Below are the code and all the weights of a small trained network. Each question names an input and a target symbol and asks about switching units off, where a switched-off unit gives its printed mean instead of its output.

import numpy as np


def w(rows, s, z=0):
    codes = np.array(rows[::2]) - 128.0
    scale = np.full(codes.shape[1], s)
    scale[-1] = z or s
    return codes * scale


def f(y):
    return y / 2 * (1 + np.tanh(0.7978845608 * (y + 0.044715 * y**3)))


def softmax(a):
    e = np.exp(a - a.max(-1, keepdims=True))
    return e / e.sum(-1, keepdims=True)


def log_softmax(a):
    a = a - a.max(-1, keepdims=True)
    return a - np.log(np.exp(a).sum(-1, keepdims=True))


def net(x, mask):
    ids = ['ΘΩαβγεμξπφ'.index(c) for c in x.split()]
    T = len(ids)
    res = E[ids] + P[:T]
    u = 0
    for l in range(2):
        r = res
        for j in range(3):
            rows = slice(3 * j, 3 * j + 3)
            q, k, v = (r @ M[l][rows].T for M in (Q, K, V))
            z = softmax(np.where(np.tri(T) > 0, q @ k.T / 3**0.5, -1e9)) @ v
            o = O[l][rows]
            res = res + np.where(mask[u + j], z, o[:, -1]) @ o[:, :-1]
        u += 3
        y = f(res @ A[l][:, :-1].T + A[l][:, -1])
        res = res + np.where(mask[u : u + 4], y, B[l][:, -1]) @ B[l][:, :-1]
        u += 4
    return log_softmax(res[-1] @ U[:, :-1].T + U[:, -1])


Q, K, V, O, A, B = {}, {}, {}, {}, {}, {}
E = w([
[173,156,88,59,133,129],'Θ',
[185,155,110,69,98,118],'Ω',
[212,138,100,158,75,63],'α',
[162,112,106,53,123,169],'β',
[158,139,77,150,189,100],'γ',
[196,101,154,144,135,81],'ε',
[94,123,133,125,201,151],'μ',
[117,240,125,129,57,175],'ξ',
[128,63,157,73,139,181],'π',
[100,137,28,126,248,128],'φ',
],0.016)
P = w([
[47,110,147,163,128,151],'0',
[149,157,172,158,138,173],'1',
[77,130,113,56,159,57],'2',
[60,44,54,215,74,154],'3',
[199,153,157,143,145,198],'4',
[59,128,107,35,136,44],'5',
[37,46,27,193,65,164],'6',
[223,167,153,139,161,221],'7',
[57,140,100,1,101,26],'8',
[32,49,1,185,36,171],'9',
[227,174,145,153,194,224],'10',
[61,135,113,12,104,29],'11',
],0.013)
Q[0] = w([
[53,194,255,123,139,89],'L0H0',
[139,193,170,178,172,67],'L0H0',
[172,40,21,160,53,189],'L0H0',
[14,23,145,92,178,51],'L0H1',
[117,128,89,142,108,57],'L0H1',
[41,210,172,166,77,132],'L0H1',
[193,122,99,162,81,122],'L0H2',
[56,27,3,150,101,48],'L0H2',
[92,157,200,186,171,57],'L0H2',
],0.0079)
K[0] = w([
[53,87,134,94,88,56],'L0H0',
[106,137,141,162,118,83],'L0H0',
[254,139,140,201,170,229],'L0H0',
[117,63,202,168,223,113],'L0H1',
[171,103,144,161,135,85],'L0H1',
[108,199,177,202,136,153],'L0H1',
[168,131,65,88,140,146],'L0H2',
[69,103,104,61,73,53],'L0H2',
[115,142,151,123,183,118],'L0H2',
],0.0096)
V[0] = w([
[104,153,158,95,139,114],'L0H0',
[123,254,200,79,204,99],'L0H0',
[153,184,197,70,197,185],'L0H0',
[96,157,156,107,91,127],'L0H1',
[185,6,125,103,174,133],'L0H1',
[137,167,127,138,58,126],'L0H1',
[137,178,191,158,177,151],'L0H2',
[132,156,122,112,88,73],'L0H2',
[221,166,146,173,148,185],'L0H2',
],0.0067)
O[0] = w([
[106,167,163,87,162,107,84],'L0H0',
[65,221,225,115,124,136,140],'L0H0',
[52,250,197,195,109,129,224],'L0H0',
[186,79,70,152,169,112,107],'L0H1',
[66,216,195,200,134,74,181],'L0H1',
[127,89,37,138,139,163,167],'L0H1',
[214,63,118,138,124,82,3],'L0H2',
[40,130,155,35,119,204,218],'L0H2',
[253,99,173,85,196,130,113],'L0H2',
],0.0054,0.0025)
A[0] = w([
[178,111,65,185,40,47,66],'L0N0',
[98,1,67,152,79,71,26],'L0N1',
[100,193,66,133,60,226,2],'L0N2',
[91,133,118,3,142,33,46],'L0N3',
],0.0071,0.0022)
B[0] = w([
[93,165,163,95,138,169,210],'L0N0',
[154,53,30,87,157,171,197],'L0N1',
[114,83,138,195,143,67,217],'L0N2',
[139,1,139,128,206,115,253],'L0N3',
],0.0088,0.0054)
Q[1] = w([
[254,95,180,55,96,171],'L1H0',
[97,157,34,164,128,147],'L1H0',
[77,150,122,207,119,165],'L1H0',
[175,176,122,60,173,6],'L1H1',
[82,31,112,142,133,213],'L1H1',
[220,175,168,89,89,107],'L1H1',
[203,116,115,107,200,155],'L1H2',
[102,94,114,89,156,191],'L1H2',
[80,125,113,133,172,84],'L1H2',
],0.0098)
K[1] = w([
[8,73,101,103,90,64],'L1H0',
[133,151,146,145,154,224],'L1H0',
[149,174,118,155,176,143],'L1H0',
[67,104,87,84,55,39],'L1H1',
[203,167,138,152,112,166],'L1H1',
[86,81,140,138,110,94],'L1H1',
[109,87,152,84,147,116],'L1H2',
[110,131,131,80,120,141],'L1H2',
[164,153,141,123,157,138],'L1H2',
],0.013)
V[1] = w([
[160,193,137,81,95,128],'L1H0',
[160,66,199,90,11,123],'L1H0',
[103,152,85,113,48,116],'L1H0',
[159,158,49,80,110,22],'L1H1',
[67,137,140,62,176,178],'L1H1',
[170,61,161,208,167,117],'L1H1',
[105,125,123,143,72,154],'L1H2',
[176,147,135,184,165,137],'L1H2',
[92,128,79,155,161,96],'L1H2',
],0.012)
O[1] = w([
[170,118,171,99,95,52,3],'L1H0',
[155,69,242,178,73,183,122],'L1H0',
[120,129,104,137,2,139,68],'L1H0',
[170,212,147,21,77,44,134],'L1H1',
[73,87,151,202,98,83,122],'L1H1',
[136,195,133,132,243,205,204],'L1H1',
[79,149,128,122,168,141,28],'L1H2',
[172,140,78,94,91,151,67],'L1H2',
[98,124,101,150,159,91,140],'L1H2',
],0.0093,0.0049)
A[1] = w([
[113,220,156,188,12,176,105],'L1N0',
[129,195,154,186,136,178,48],'L1N1',
[45,190,122,121,49,80,2],'L1N2',
[8,86,135,119,154,124,79],'L1N3',
],0.011,0.0079)
B[1] = w([
[52,112,173,24,104,157,184],'L1N0',
[213,167,178,153,215,234,194],'L1N1',
[249,100,131,135,167,104,140],'L1N2',
[177,150,112,127,43,62,255],'L1N3',
],0.012,0.0083)
U = w([
[250,134,205,113,133,63,116],'Θ',
[136,111,157,90,113,96,215],'Ω',
[176,50,68,109,106,168,139],'α',
[64,108,124,180,99,110,192],'β',
[65,130,98,148,156,118,121],'γ',
[130,64,150,153,170,152,10],'ε',
[162,178,137,149,111,109,140],'μ',
[24,121,159,138,146,138,192],'ξ',
[153,94,117,190,129,121,124],'π',
[187,140,100,136,100,109,2],'φ',
],0.013,0.0071)

Each question gives the input, a string of symbols that net reads in full, and the target symbol t.
The units are the heads (3 rows each of Q, K, V and O) and the neurons (one row each of A and B). Each row of codes is followed by its name. A weight is (code - 128) times the scale printed after its matrix; where a second scale follows, it is the last column's (O, A, B and U).
mask holds one flag per unit, layer by layer, with each layer's heads first. A switched-off unit (its flag False) gives its mean, the last column of its rows in O or B, instead of its output. The means were averaged over made-up inputs and are rounded, as every weight is.
A unit's drop is (log p(t) with every unit on - log p(t) with that unit switched off) / (log p(t) with every unit on - log p(t) with every unit switched off).
The circuit of an input: a set's keep is (log p(t) with only the set's units on - log p(t) with every unit switched off) / (log p(t) with every unit on - log p(t) with every unit switched off). Starting from the 12 units with the biggest drops (on a tie, the unit counted first), units are removed one at a time, each time the one whose removal leaves the highest keep (on an exact tie, the one counted first), for as long as the keep stays at least 0.8.
circuit, biggest first: the units of the circuit, biggest drop first
most important unit: the unit with the biggest drop
k most important neurons: the k neurons with the biggest drops, biggest first
k most important neurons of layer l: the k neurons of layer l with the biggest drops, biggest first
which heads matter: for each layer, one digit per head in row order, 1 if its drop is at least 0.15 and else 0, layers parted by /
input β γ ξ β ε β β, target ε: circuit, biggest first : (L1H1; L1N1)
input ξ α β φ μ φ Θ β, target γ: circuit, biggest first : (L1H0)
input β π β β ξ μ α ε β ε, target ε: circuit, biggest first : (L1H1; L0H2; L1N1)
input α α ξ Ω ε Ω β α α γ α, target μ: 4 most important neurons : (L0N2; L0N3; L0N0; L0N1)
input π β β Ω, target β: which heads matter : 000 / 010
input ξ α γ α α α Θ α, target Ω: 3 most important neurons : (L0N2; L0N3; L1N0)
input π α π γ β, target ε: 3 most important neurons : (L1N1; L0N0; L1N3)
input β α π π ε, target ε: 2 most important neurons : (L1N3; L1N1)
input π β α φ, target β: 2 most important neurons : (L0N3; L0N2)
input ε Ω φ π γ β φ Θ ε π α, target ε: 3 most important neurons : (L0N2; L1N1; L1N3)
input α π γ γ Ω ε α π β α α α, target α: circuit, biggest first : (L0H0; L0N1)
input π Θ β π, target Θ: which heads matter : 100 / 110
input π α β α ξ β ξ α Θ, target Θ: 2 most important neurons : (L1N3; L1N0)
input ε α ξ, target Θ: circuit, biggest first : (L1H1; L1N2)
input α α α β π, target ε: which heads matter : 001 / 010
input α α β α ε γ, target Θ: which heads matter : 000 / 100
input φ α α Θ π Θ β, target π: most important neuron of layer 0 : (L0N2)
input α γ β γ φ β α ε Ω α Θ φ, target Ω: 3 most important neurons : (L0N3; L1N1; L1N2)
input α ξ α π, target ξ: 2 most important neurons : (L0N3; L1N0)
input α π μ π π α Ω, target π: which heads matter : 000 / 110
input α π β β α α β α α φ, target α: most important unit : L1H2
input α α Ω α φ, target γ: 3 most important neurons : (L1N3; L0N3; L1N1)
input α π π μ, target π: circuit, biggest first : (L1N3; L1H1; L1N1)
input ε β ε β α α α α, target Ω: circuit, biggest first : (L0N3; L1H0; L0N2; L1N0)
input ξ β α γ α Θ π α φ α μ, target γ: which heads matter : 001 / 100
